Below is a small trained network, with its code and all its weights. Each question gives an input and a class and asks what happens when units are switched off, that is, made to give their printed mean instead of their output.

import numpy as np


def w(rows, s, z=0):
    codes = np.array(rows[::2]) - 128.0
    scale = np.full(codes.shape[1], s)
    scale[-1] = z or s
    return codes * scale


def f(y):
    return y / 2 * (1 + np.tanh(0.7978845608 * (y + 0.044715 * y**3)))


def log_softmax(a):
    a = a - a.max(-1, keepdims=True)
    return a - np.log(np.exp(a).sum(-1, keepdims=True))


def net(x, mask):
    res = np.array(x, float).reshape(1, 4) / 4 @ E
    y = f(res @ A[0][:, :-1].T + A[0][:, -1])
    res = res + np.where(mask, y, B[0][:, -1]) @ B[0][:, :-1]
    return log_softmax(res[-1] @ U[:, :-1].T + U[:, -1])


A, B = {}, {}
E = w([
[190,59,83,218,71,17,60],'x0',
[12,51,101,243,210,125,142],'x1',
[88,50,249,45,166,107,32],'x2',
[239,1,156,122,136,198,188],'x3',
],0.0083)
A[0] = w([
[132,91,219,95,183,112,74,90],'N1',
[111,237,21,161,126,118,145,129],'N2',
[146,193,46,157,128,88,190,111],'N3',
[120,181,147,111,192,200,152,94],'N4',
[28,248,143,107,115,58,37,103],'N5',
[145,160,90,175,92,183,173,86],'N6',
[41,112,171,65,113,88,29,117],'N7',
[161,164,191,49,69,122,93,123],'N8',
[62,177,186,51,219,208,167,111],'N9',
[179,202,126,66,53,152,140,89],'N10',
[63,51,115,209,215,96,125,133],'N11',
[153,55,106,238,115,10,61,76],'N12',
[227,132,114,86,22,34,84,122],'N13',
[211,94,111,185,136,211,185,103],'N14',
[52,90,98,182,160,150,121,83],'N15',
[188,9,185,85,135,196,129,113],'N16',
[142,135,114,119,133,150,130,247],'N17',
[100,114,223,80,218,107,62,120],'N18',
[136,35,154,115,74,24,16,137],'N19',
],0.011,0.015)
B[0] = w([
[110,76,43,109,26,139,97,184],'N1',
[165,50,77,108,130,126,67,223],'N2',
[142,77,51,122,74,133,129,196],'N3',
[102,182,125,77,84,50,225,170],'N4',
[221,71,207,151,177,29,131,239],'N5',
[96,67,54,43,10,81,86,168],'N6',
[194,71,65,125,95,170,94,213],'N7',
[66,84,165,78,155,172,151,197],'N8',
[139,235,60,130,139,84,212,226],'N9',
[57,97,154,32,164,131,144,183],'N10',
[70,85,193,57,171,178,142,234],'N11',
[109,238,85,132,125,70,204,228],'N12',
[79,145,149,82,164,144,205,221],'N13',
[181,51,120,121,114,50,96,207],'N14',
[74,70,209,14,123,134,184,174],'N15',
[198,84,157,139,161,27,103,226],'N16',
[105,190,101,224,210,229,48,250],'N17',
[121,83,44,114,103,166,97,214],'N18',
[147,136,50,138,144,147,164,240],'N19',
],0.013,0.014)
U = w([
[145,91,57,102,53,145,89,117],'0',
[110,210,83,113,127,77,205,109],'1',
[37,86,193,57,153,153,155,83],'2',
[222,77,169,126,139,37,103,90],'3',
[111,166,97,179,193,183,63,220],'4',
[95,153,201,140,25,132,130,4],'5',
[134,161,227,140,3,132,98,4],'6',
[141,155,179,144,54,140,133,4],'7',
],0.019,0.017)

Each question gives the input, the list of numbers given to net, and the class t.
The units are the neurons (one row each of A and B). Each row of codes is followed by its name. A weight is (code - 128) times the scale printed after its matrix; where a second scale follows, it is the last column's (A, B and U).
mask holds one flag per neuron, in row order. A switched-off neuron (its flag False) gives its mean, the last column of its row in B, instead of its output. The means were averaged over made-up inputs and are rounded, as every weight is.
A unit's drop is (log p(t) with every unit on - log p(t) with that unit switched off) / (log p(t) with every unit on - log p(t) with every unit switched off).
The circuit of an input: a set's keep is (log p(t) with only the set's units on - log p(t) with every unit switched off) / (log p(t) with every unit on - log p(t) with every unit switched off). Starting from the 12 units with the biggest drops (on a tie, the unit counted first), units are removed one at a time, each time the one whose removal leaves the highest keep (on an exact tie, the one counted first), for as long as the keep stays at least 0.8.
circuit, biggest first: the units of the circuit, biggest drop first
most important unit: the unit with the biggest drop
k most important neurons: the k neurons with the biggest drops, biggest first
drop when u is switched off: that unit's drop, to one decimal
input [-6,5,1,-1], class 1: circuit, biggest first => [N9]
input [4,-7,-1,-8], class 3: 3 most important neurons => [N5; N11; N2]
input [6,7,-1,-1], class 2: 2 most important neurons => [N11; N15]
input [-1,-7,-6,-1], class 2: 2 most important neurons => [N10; N13]
input [-8,5,6,7], class 1: 2 most important neurons => [N9; N4]
input [-2,-8,3,7], class 2: 2 most important neurons => [N8; N10]
input [-4,5,-2,1], class 2: 3 most important neurons => [N12; N11; N15]
input [-5,7,-8,-7], class 0: 2 most important neurons => [N2; N3]
input [-6,-1,-6,7], class 3: 2 most important neurons => [N14; N16]
input [6,5,6,2], class 0: 4 most important neurons => [N1; N9; N7; N18]
input [-4,8,-8,2], class 0: 2 most important neurons => [N6; N3]
input [2,-7,-1,4], class 2: drop when N3 is switched off => 0.0
input [-7,8,-5,-1], class 2: drop when N15 is switched off => 3.4
input [8,4,4,2], class 1: most important unit => N12
input [4,2,1,-7], class 3: drop when N5 is switched off => 2.2
